Here is a tiny trained network, its code and every weight. The questions are about switching its units off for an input and a target symbol, where a switched-off unit gives its printed mean instead of its output.

import numpy as np


def w(rows, s, z=0):
    codes = np.array(rows[::2]) - 128.0
    scale = np.full(codes.shape[1], s)
    scale[-1] = z or s
    return codes * scale


def norm(h):
    return h / np.sqrt((h * h).mean(-1, keepdims=True) + 1e-5)


def f(y):
    return y / 2 * (1 + np.tanh(0.7978845608 * (y + 0.044715 * y**3)))


def softmax(a):
    e = np.exp(a - a.max(-1, keepdims=True))
    return e / e.sum(-1, keepdims=True)


def log_softmax(a):
    a = a - a.max(-1, keepdims=True)
    return a - np.log(np.exp(a).sum(-1, keepdims=True))


def net(x, mask):
    ids = ['βζλσφω'.index(c) for c in x.split()]
    T = len(ids)
    res = E[ids] + P[:T]
    u = 0
    for l in range(2):
        q, k, v = (norm(res) @ M[l].T for M in (Q, K, V))
        z = softmax(np.where(np.tri(T) > 0, q @ k.T / 2**0.5, -1e9)) @ v
        res = res + np.where(mask[u], z, O[l][:, -1]) @ O[l][:, :-1]
        u += 1
        y = f(norm(res) @ A[l][:, :-1].T + A[l][:, -1])
        res = res + np.where(mask[u : u + 12], y, B[l][:, -1]) @ B[l][:, :-1]
        u += 12
    return log_softmax(norm(res)[-1] @ U[:, :-1].T + U[:, -1])


Q, K, V, O, A, B = {}, {}, {}, {}, {}, {}
E = w([
[104,45,80,85],'β',
[44,98,99,2],'ζ',
[119,206,85,135],'λ',
[141,145,170,71],'σ',
[81,124,68,89],'φ',
[132,71,130,194],'ω',
],0.0029)
P = w([
[103,144,230,139],'0',
[197,183,85,2],'1',
[26,111,169,40],'2',
[109,85,169,150],'3',
[203,184,64,58],'4',
[49,115,143,30],'5',
],0.0026)
Q[0] = w([
[254,128,79,160],'L0H1',
[75,64,204,134],'L0H1',
],0.0093)
K[0] = w([
[25,233,204,2],'L0H1',
[131,17,10,139],'L0H1',
],0.0043)
V[0] = w([
[211,199,200,207],'L0H1',
[152,106,34,252],'L0H1',
],0.0023)
O[0] = w([
[59,224,143,155,62],'L0H1',
[49,106,252,86,3],'L0H1',
],0.0024,0.0018)
A[0] = w([
[192,105,115,128,139],'L0N1',
[158,237,73,106,6],'L0N2',
[118,99,11,52,94],'L0N3',
[66,56,102,86,139],'L0N4',
[179,186,142,85,40],'L0N5',
[103,169,202,39,155],'L0N6',
[144,139,171,66,109],'L0N7',
[116,108,167,65,137],'L0N8',
[95,229,101,139,153],'L0N9',
[188,88,157,56,129],'L0N10',
[145,120,161,58,155],'L0N11',
[195,76,252,189,146],'L0N12',
],0.004,0.0014)
B[0] = w([
[170,176,92,107,145],'L0N1',
[61,38,113,73,142],'L0N2',
[167,198,198,107,254],'L0N3',
[75,198,118,176,228],'L0N4',
[94,119,94,155,125],'L0N5',
[158,60,102,213,186],'L0N6',
[151,109,95,196,150],'L0N7',
[113,109,119,217,178],'L0N8',
[142,45,173,129,138],'L0N9',
[170,143,102,218,187],'L0N10',
[175,128,112,246,182],'L0N11',
[194,98,118,4,131],'L0N12',
],0.0032,0.0024)
Q[1] = w([
[63,40,253,242],'L1H1',
[23,10,218,201],'L1H1',
],0.0043)
K[1] = w([
[117,89,21,103],'L1H1',
[80,119,2,48],'L1H1',
],0.0084)
V[1] = w([
[199,6,84,143],'L1H1',
[181,148,221,44],'L1H1',
],0.0023)
O[1] = w([
[49,81,74,187,251],'L1H1',
[145,254,114,176,59],'L1H1',
],0.0029,0.00032)
A[1] = w([
[47,102,138,51,50],'L1N1',
[201,185,86,61,145],'L1N2',
[203,117,236,114,27],'L1N3',
[64,123,149,225,6],'L1N4',
[168,115,132,104,80],'L1N5',
[144,182,218,159,169],'L1N6',
[101,69,127,166,174],'L1N7',
[151,25,58,119,19],'L1N8',
[78,148,101,13,175],'L1N9',
[104,3,178,113,70],'L1N10',
[226,140,132,55,140],'L1N11',
[188,110,159,109,71],'L1N12',
],0.0042,0.0017)
B[1] = w([
[242,137,115,145,130],'L1N1',
[25,135,201,197,250],'L1N2',
[73,36,9,74,83],'L1N3',
[67,14,204,92,194],'L1N4',
[50,80,113,117,104],'L1N5',
[188,145,27,138,153],'L1N6',
[95,189,177,23,234],'L1N7',
[104,135,5,172,154],'L1N8',
[209,45,140,210,201],'L1N9',
[140,222,132,116,176],'L1N10',
[54,78,227,102,220],'L1N11',
[88,84,134,96,99],'L1N12',
],0.0025,0.0013)
U = w([
[246,163,200,76,1],'β',
[144,53,105,47,171],'ζ',
[174,61,92,211,219],'λ',
[192,255,148,223,75],'σ',
[31,143,232,130,193],'φ',
[62,181,13,151,31],'ω',
],0.0086,0.0014)

Each question gives the input, a string of symbols that net reads in full, and the target symbol t.
The units are the heads (2 rows each of Q, K, V and O) and the neurons (one row each of A and B). Each row of codes is followed by its name. A weight is (code - 128) times the scale printed after its matrix; where a second scale follows, it is the last column's (O, A, B and U).
mask holds one flag per unit, layer by layer, with each layer's heads first. A switched-off unit (its flag False) gives its mean, the last column of its rows in O or B, instead of its output. The means were averaged over made-up inputs and are rounded, as every weight is.
A unit's drop is (log p(t) with every unit on - log p(t) with that unit switched off) / (log p(t) with every unit on - log p(t) with every unit switched off).
The circuit of an input: a set's keep is (log p(t) with only the set's units on - log p(t) with every unit switched off) / (log p(t) with every unit on - log p(t) with every unit switched off). Starting from the 12 units with the biggest drops (on a tie, the unit counted first), units are removed one at a time, each time the one whose removal leaves the highest keep (on an exact tie, the one counted first), for as long as the keep stays at least 0.8.
units of the circuit, in order: the units of the circuit, biggest drop first
most important unit: the unit with the biggest drop
k most important neurons: the k neurons with the biggest drops, biggest first
top k neurons in layer l: the k neurons of layer l with the biggest drops, biggest first
input ω ω β λ, target β: 3 most important neurons : (L1N1, L1N10, L1N2)
input λ ζ σ β φ, target φ: units of the circuit, in order : (L1N11, L1N2, L0N3, L1H1)
input σ ζ β, target λ: units of the circuit, in order : (L1N9, L1N1)
input φ σ β ω ω λ, target φ: units of the circuit, in order : (L0H1, L0N9)
input ζ β σ λ σ, target ζ: most important unit : L1H1
input ω β ω φ β, target σ: units of the circuit, in order : (L0N12, L1N2, L0N3)
input ζ λ β, target β: top 3 neurons in layer 1 : (L1N1, L1N2, L1N7)
input φ ω ω ζ φ, target β: units of the circuit, in order : (L0N3, L1H1, L1N11)
input β φ φ ω λ, target λ: top 4 neurons in layer 0 : (L0N2, L0N4, L0N9, L0N3)
input β ω β σ ζ, target λ: top 3 neurons in layer 1 : (L1N9, L1N7, L1N10)
input ζ σ ω β φ, target ζ: 3 most important neurons : (L0N2, L0N4, L1N11)
input β φ ω λ φ, target λ: 3 most important neurons : (L1N9, L0N2, L1N7)
input λ ω β ω σ, target φ: 3 most important neurons : (L1N2, L1N11, L0N2)
input φ λ β β ω, target β: top neuron in layer 0 : (L0N4)
input φ ζ σ φ ω, target β: units of the circuit, in order : (L0N4, L0N6, L1N11, L0N8)
input λ σ ω ω σ, target φ: 4 most important neurons : (L1N11, L1N2, L0N2, L0N3)
input λ ω σ ω ω λ, target φ: 4 most important neurons : (L1N4, L0N6, L0N9, L0N12)
input φ β ω σ ω β, target φ: top 3 neurons in layer 1 : (L1N4, L1N7, L1N3)
input σ β ζ, target λ: top 3 neurons in layer 0 : (L0N6, L0N3, L0N2)
input σ ζ ω λ σ, target ω: most important unit : L1H1
input λ σ λ σ ζ, target φ: 4 most important neurons : (L1N2, L1N11, L0N3, L0N2)
input σ ω λ σ ω, target ω: 3 most important neurons : (L0N12, L0N3, L0N6)
input σ φ φ, target σ: top 3 neurons in layer 0 : (L0N3, L0N4, L0N12)
